In the rows, zero is written as 128.
Here are made-up nodes, facts about them, and rows of numbers that follow some of those facts. Name the node behind each unnamed row.

Known rows:
[157 148 135 117 171 177 154 105 128 120 142 141 125 107  93 159 154 147
 124  31 139 164 103 166  97 135 100 134  82 116 193 155 132]: z_341
[211 139 132 162 168 123 155  98 130 133 164 136 115 100  53 143 159 108
  83  64 125 154  98 141  89 110 108 155  65 111 132 184  63]: z_381
[165 132 134 130 166 156 145 125 127 124 131 134 120 119 125 129 127 142
 127  62 147 172 105 127 114 121  94 137 105 129 137 143 118]: z_176
[133 106 130 160 172 124  81 140 143 123 133 137 137 207 125 152 138 128
 104 117 136 134 118 116 134 118 122 119 114  85 124  98 126]: z_631
[147 122 141 157 166 175 123 105 151 130 128 124 152 157 112 138 125 109
 128 100 109 135 111 107 137 110 124 115 115 110 120 122 138]: z_117
[139 112 118 162 137 161 121 135 119 128 131 130 116 128 114  87 124 123
 127  95  96 148 116 123 153 127 113 152 131 109 132 129 133]: z_420
[155 123 134 134 155 161 138 142 135 116 128 112 107 123 134 127 125 139
 130  98 141 161  94 101 107 110 124 136 123 131 125 131 113]: z_370
[164 120 135 126 159 149 129 134 133 110 125 121 110 128 130 118 126 148
 125  91 145 160 101 113 110 107 112 136 113 132 128 139 108]: z_278
[156 104 116 143 162 153 158 129  81  82 109 178 102 152 116 111 110 179
 141 106 124 133  92 108 110  42 122 121 139 153  85 170  98]: z_388
[123 108 108 112 143 151 136 127 156 165 144 130 140 131 129 125 121 126
 141 106 125 128 108 125 134 113 104 133 129 117 122 128  93]: z_748
[113  96  99 121 150 113 107 158 147 163 151 143 130 171 136 145 140 144
 127 120 145 128 112 139 130 127 109 138 121  88 126 110  88]: z_658
[202 125 157 196 181 160 133 118 191 149 134  98 152 164  35 123 135  87
 141 125  80  96 144 116  82 109 122 136 117 108 117 132  88]: z_328
[ 96 117 107 166 122 179 122 149 125 127 109  73  71  74  88 136 142  64
 104 135  77 139  95  73 134 126 165 154 146 110 138 140 131]: z_489
[ 98 120 112 163 125 187 127 148 122 129 116  81  84  82  95 134 142  78
 115 125  84 146  98  87 135 133 158 150 145 108 145 140 144]: z_894
[148 111 118 147 131 156 109 135 139 120 124 119 120 121 108  75 123 129
 131 101  93 145 117 116 151 120 115 150 138 115 138 134 135]: z_595
[138 110 115 160 135 164 123 134 120 126 132 126 115 125 110  90 123 123
 128  97  93 149 118 125 151 128 112 152 130 109 135 134 132]: z_284
[194 127 145 208 186 160 152 109 158 148 156 129 159 163  50 141 143  93
 132 112  81 111 121 125 100 102 141 127 102  91 101 144  98]: z_600

Some facts about the nodes:
z_10 | π z_581 | η 727
z_106 | η 331
z_116 | η 332
z_117 | π z_178 | η 190
z_120 | π z_810 | η 331
z_149 | π z_901 | η 190
z_154 | η 332
z_165 | π z_362 | η 727
z_166 | η 727
z_167 | π z_309,z_226,z_733 | η 727
z_169 | π z_851 | η 190
z_176 | π z_955,z_434,z_311,z_381 | η 331
z_178 | π z_328,z_192 | η 331
z_192 | π z_660 | η 727
z_196 | π z_288 | η 190
z_198 | π z_889 | η 190
z_2 | π z_578 | η 331
z_20 | π z_434 | η 332
z_212 | π z_290,z_966,z_532,z_632,z_910 | η 331
z_218 | π z_459,z_341,z_58 | η 332
z_220 | π z_196 | η 727
z_226 | π z_939,z_901 | η 727
z_229 | π z_106,z_485 | η 332
z_240 | η 332
z_245 | π z_734 | η 331
z_25 | π z_288 | η 332
z_26 | π z_703 | η 331
z_260 | π z_833,z_165,z_901 | η 190
z_267 | η 331
z_278 | π z_734,z_63,z_260,z_604 | η 331
z_284 | π z_566 | η 332
z_288 | η 332
z_290 | π z_226,z_166 | η 727
z_303 | π z_910 | η 331
z_305 | π z_851 | η 331
z_306 | η 331
z_309 | π z_939,z_833 | η 727
z_31 | π z_44,z_683 | η 190
z_311 | π z_226 | η 331
z_312 | π z_600 | η 190
z_318 | π z_372 | η 190
z_328 | π z_939,z_855 | η 190
z_33 | π z_154 | η 331
z_341 | π z_381 | η 331
z_358 | π z_165 | η 331
z_362 | π z_381 | η 331
z_366 | η 331
z_370 | π z_824,z_679 | η 331
z_371 | π z_306 | η 332
z_372 | π z_309,z_10,z_922 | η 727
z_373 | π z_41 | η 332
z_380 | π z_955,z_848 | η 331
z_381 | π z_288,z_855 | η 331
z_388 | π z_877,z_41 | η 331
z_41 | π z_642 | η 190
z_420 | π z_630,z_446 | η 332
z_43 | η 332
z_432 | π z_703 | η 332
z_434 | π z_703 | η 331
z_437 | π z_547 | η 190
z_44 | η 190
z_446 | π z_267 | η 190
z_459 | π z_288,z_240 | η 190
z_461 | η 331
z_47 | π z_309,z_166 | η 190
z_485 | η 190
z_487 | η 332
z_489 | π z_196 | η 332
z_51 | π z_658 | η 331
z_518 | π z_574,z_855,z_41 | η 332
z_532 | η 190
z_547 | π z_843 | η 727
z_566 | π z_631,z_6 | η 331
z_57 | π z_864 | η 331
z_574 | π z_341 | η 332
z_578 | π z_90,z_929 | η 332
z_58 | η 331
z_581 | π z_939,z_328 | η 727
z_595 | π z_10 | η 332
z_6 | π z_733 | η 331
z_600 | π z_855 | η 190
z_604 | η 727
z_605 | π z_43,z_851 | η 331
z_615 | π z_901,z_581 | η 332
z_618 | π z_955,z_169 | η 331
z_63 | η 331
z_630 | η 190
z_631 | η 190
z_632 | η 190
z_642 | η 727
z_658 | η 727
z_660 | η 331
z_679 | π z_196 | η 331
z_683 | π z_877 | η 332
z_703 | π z_939 | η 331
z_728 | π z_877 | η 727
z_733 | π z_149 | η 331
z_734 | π z_288,z_600 | η 331
z_748 | π z_658 | η 727
z_751 | π z_288,z_489 | η 727
z_773 | π z_820,z_306 | η 332
z_79 | π z_919 | η 190
z_792 | π z_966,z_341 | η 331
z_81 | π z_341,z_117 | η 331
z_810 | π z_642 | η 331
z_820 | η 727
z_824 | π z_47 | η 190
z_833 | π z_288 | η 332
z_837 | π z_855,z_178,z_437,z_81 | η 331
z_843 | η 332
z_846 | π z_167 | η 727
z_848 | η 332
z_851 | π z_288 | η 727
z_855 | η 190
z_861 | π z_894 | η 190
z_864 | π z_372,z_630 | η 727
z_867 | π z_290,z_855 | η 331
z_877 | π z_362 | η 331
z_889 | π z_41 | η 331
z_893 | π z_366,z_432 | η 190
z_894 | π z_196,z_792 | η 332
z_90 | η 331
z_901 | η 190
z_910 | η 727
z_919 | π z_851 | η 331
z_922 | π z_955 | η 331
z_929 | π z_358 | η 332
z_93 | π z_10,z_901 | η 332
z_938 | π z_290,z_855 | η 190
z_939 | π z_855,z_381,z_851 | η 331
z_952 | π z_311,z_432 | η 727
z_955 | π z_288,z_166 | η 332
z_960 | π z_703 | η 332
z_966 | π z_309,z_574 | η 331
z_969 | π z_388 | η 331
z_982 | π z_734,z_487,z_381 | η 332
z_986 | π z_919 | η 332

Which node is each row?
No name comes twice in this set of rows, the named rows included.
[121 107 110 112 148 150 142 125 157 169 137 128 141 125 128 127 116 117
 144 101 128 131 114 124 136 118  90 132 132 126 116 132  92] => z_952
[170 113 134 200 188 124 112 144 151 135 155 137 143 203  70 158 155 117
 117 122 111 115 124 134 104 116 137 125  99  69 117 114 102] => z_855
[189 127 123 142 156 108 137 108 128 120 152 121 112 100 113 119 136 103
  80  83 142 177  85  97 128 103 108 149  85 126  94 166  74] => z_734
[175 123 155 162 186 141 143 167 149 152  91  90  93 127  86 119 104  92
 136  87 144 147 157  93  78 135  49 153 144 171 116 120  79] => z_703
[142 116 136 154 164 164 107 101 145 117 117 129 144 166 113 135 121 115
 118 105 115 130 113 104 140  98 115 113 117 120 115 123 130] => z_31
[153 136 134 126 164 178 155 131 127 121 144 128 125 113 126 142 137 146
 141  63 144 176  95 132 111 128 118 130 107 118 151 135 137] => z_81
[182 124 146 194 179 165 143 113 160 143 151 124 159 163  71 136 136 103
 137 111  90 118 117 117 110 104 137 121 108  94 104 132 108] => z_938
[170 124 142 146 167 159 116 113 180 135 143 112 179 157 142 105 115 103
 139  98 121 157 107  96 161 115 121 117 119  98  92 108 145] => z_47
[161 116 138 109 151 140  64  93 187  97  92 108 146 154 101 106 124 119
 109 113 118 115 125  97 131  85 108 113 122 130 145 131 133] => z_260
[182 127 139 157 169 162 162 143 136 129 145 125 120 129  98 126 136 143
 143  94 126 148 103 124  90 111 133 143 115 116 124 143  97] => z_837
[148 105 131 129 161 112  48 139 182 103 110 120 140 199 110 127 139 134
 103 129 139 117 127 109 131 104 120 117 118  95 143 102 126] => z_901
[135 123 141 158 189 144 159 164 112 151  92 121  93 123 122 142  94  88
 129  68 159 176 145  88 111 132  35 139 140 173 101 118 100] => z_434

Now the same nodes, written a new way:
Some nodes and their rows:
[102 139 118 132 160 155 118 124 168 141 115 119 126 156 110 113 122 133
 123 120 151 128 118 121 115 122 117 116 134 120 122 117]: z_518
[100 164 127 114 123 119 119 147 134 114 126 145 117 122 145 152 134 122
 125 121 133 126 121 126 117 117 121 159 119 124 124 133]: z_843
[159 113 140 115 136 122 119 127 117 115 115 116 139 152 105 112 141 123
 143 124 118 131 129 125 127 124 128 119 108 121 119 140]: z_751
[195 107 119 116 121 123 117 139 112 111 119 117 119 159 104 151 116 119
 172 156 116 187 118 154 133 138 119 156 106 123 120 179]: z_196
[127 110 116 129 122 143 124 129 117 135 111 121 122 115 118 145 121 140
 124 136 122 123 121 127 121 128 123 131 152 127 122 122]: z_117
[142 110 118 116 121 132 123 117 118 128 115 120 118 113 111 132 120 131
 123 130 128 126 136 125 132 120 122 139 158 135 135 132]: z_31
[181 114 126 118 131 123 118 113 115 125 126 127 158 142 109 106 137 120
 148 124 114 135 119 125 148 161 119 117 104 122 127 146]: z_734
[147 143 121 133 142 114 120 107 114 175 140 150 114 121 151 108 122 162
 123 136 111 132 171 145 157 122 119 114 110 167 122 113]: z_434
[118 109 120 128 118 121 180 128 137 111 125 118 123 156 140 110 141 120
 120 154 159 121 122 123 129 159 123 112 111 153 122 146]: z_305
[133 115 121 127 117 138 119 125 111 115 170 117 118 141 107 168 117 118
 144 158 114 162 118 177 117 120 122 114 106 119 115 117]: z_679
[121 118 120 142 122 141 130 115 143 112 130 127 137 127 143 120 118 125
 125 136 114 123 122 133 119 126 120 114 111 122 122 116]: z_178
[101 164 127 114 126 119 121 146 132 114 128 144 115 118 145 151 137 120
 121 120 133 123 114 125 118 120 120 159 120 126 130 136]: z_848
[138 112 118 116 118 122 123 115 116 140 118 120 119 116 116 128 120 142
 125 130 118 124 136 127 134 124 122 135 149 141 126 127]: z_893
[145 111 116 120 123 161 120 117 161 116 111 131 136 127 113 132 121 144
 123 136 116 142 121 128 115 133 120 136 144 120 130 119]: z_938
[114 144 151 109 122 117 134 121 121 114 115 118 117 114 120 157 140 124
 123 122 116 119 120 123 115 118 142 142 112 123 125 118]: z_820
[171 132 147 149 118 121 135 116 113 132 172 126 141 116 135 113 120 121
 122 127 135 121 138 129 147 124 122 117 139 122 122 119]: z_358
[102 127 120 138 132 123 130 154 130 122 123 118 118 155 116 118 135 122
 123 125 174 122 119 124 117 125 119 115 149 145 123 145]: z_986

Which node is each row?
No name comes twice in this set of rows, the named rows included.
[243 136 119 145 123 133 119 129 137 122 110 160 184 160 111 110 162 121
 125 138 114 125 120 128 119 167 116 116 107 116 125 115] => z_381
[119 112 121 127 117 122 175 125 132 115 131 120 125 148 142 111 137 119
 123 149 149 124 122 126 129 150 123 112 112 146 118 137] => z_605
[141 137 118 132 131 118 122 110 116 156 140 146 114 124 147 107 122 148
 123 135 109 129 157 141 150 124 121 113 110 157 121 115] => z_26
[217 144 171 143 121 122 125 124 113 140 118 117 147 123 107 123 130 120
 120 127 153 120 173 126 130 117 130 117 178 122 140 116] => z_165
[162 108 134 115 122 115 150 146 120 113 110 117 133 202 105 110 204 121
 126 141 172 123 125 120 123 175 128 114 107 154 124 189] => z_851
[142 112 160 144 142 120 117 139 180 111 115 120 133 125 111 113 137 127
 130 125 112 151 158 140 117 124 213 115 166 121 120 116] => z_226
[137 123 120 134 124 155 118 112 168 117 115 138 153 133 135 113 122 126
 123 127 115 134 120 123 118 135 121 114 111 121 123 115] => z_867
[154 131 121 147 124 122 122 118 117 149 119 136 143 117 143 111 124 132
 124 125 116 123 129 122 148 144 119 115 112 125 123 116] => z_176
[186 124 119 170 121 122 138 127 213 111 116 171 140 173 144 110 156 121
 120 176 120 135 136 125 117 169 123 114 111 132 120 114] => z_939
[187 152 118 194 119 128 139 154 111 167 111 139 176 116 168 134 137 129
 125 132 116 116 117 122 130 141 117 115 110 120 124 113] => z_341
[118 122 126 118 174 121 114 158 116 147 114 121 137 144 108 108 167 123
 178 117 123 127 119 125 162 167 117 144 111 138 145 176] => z_955

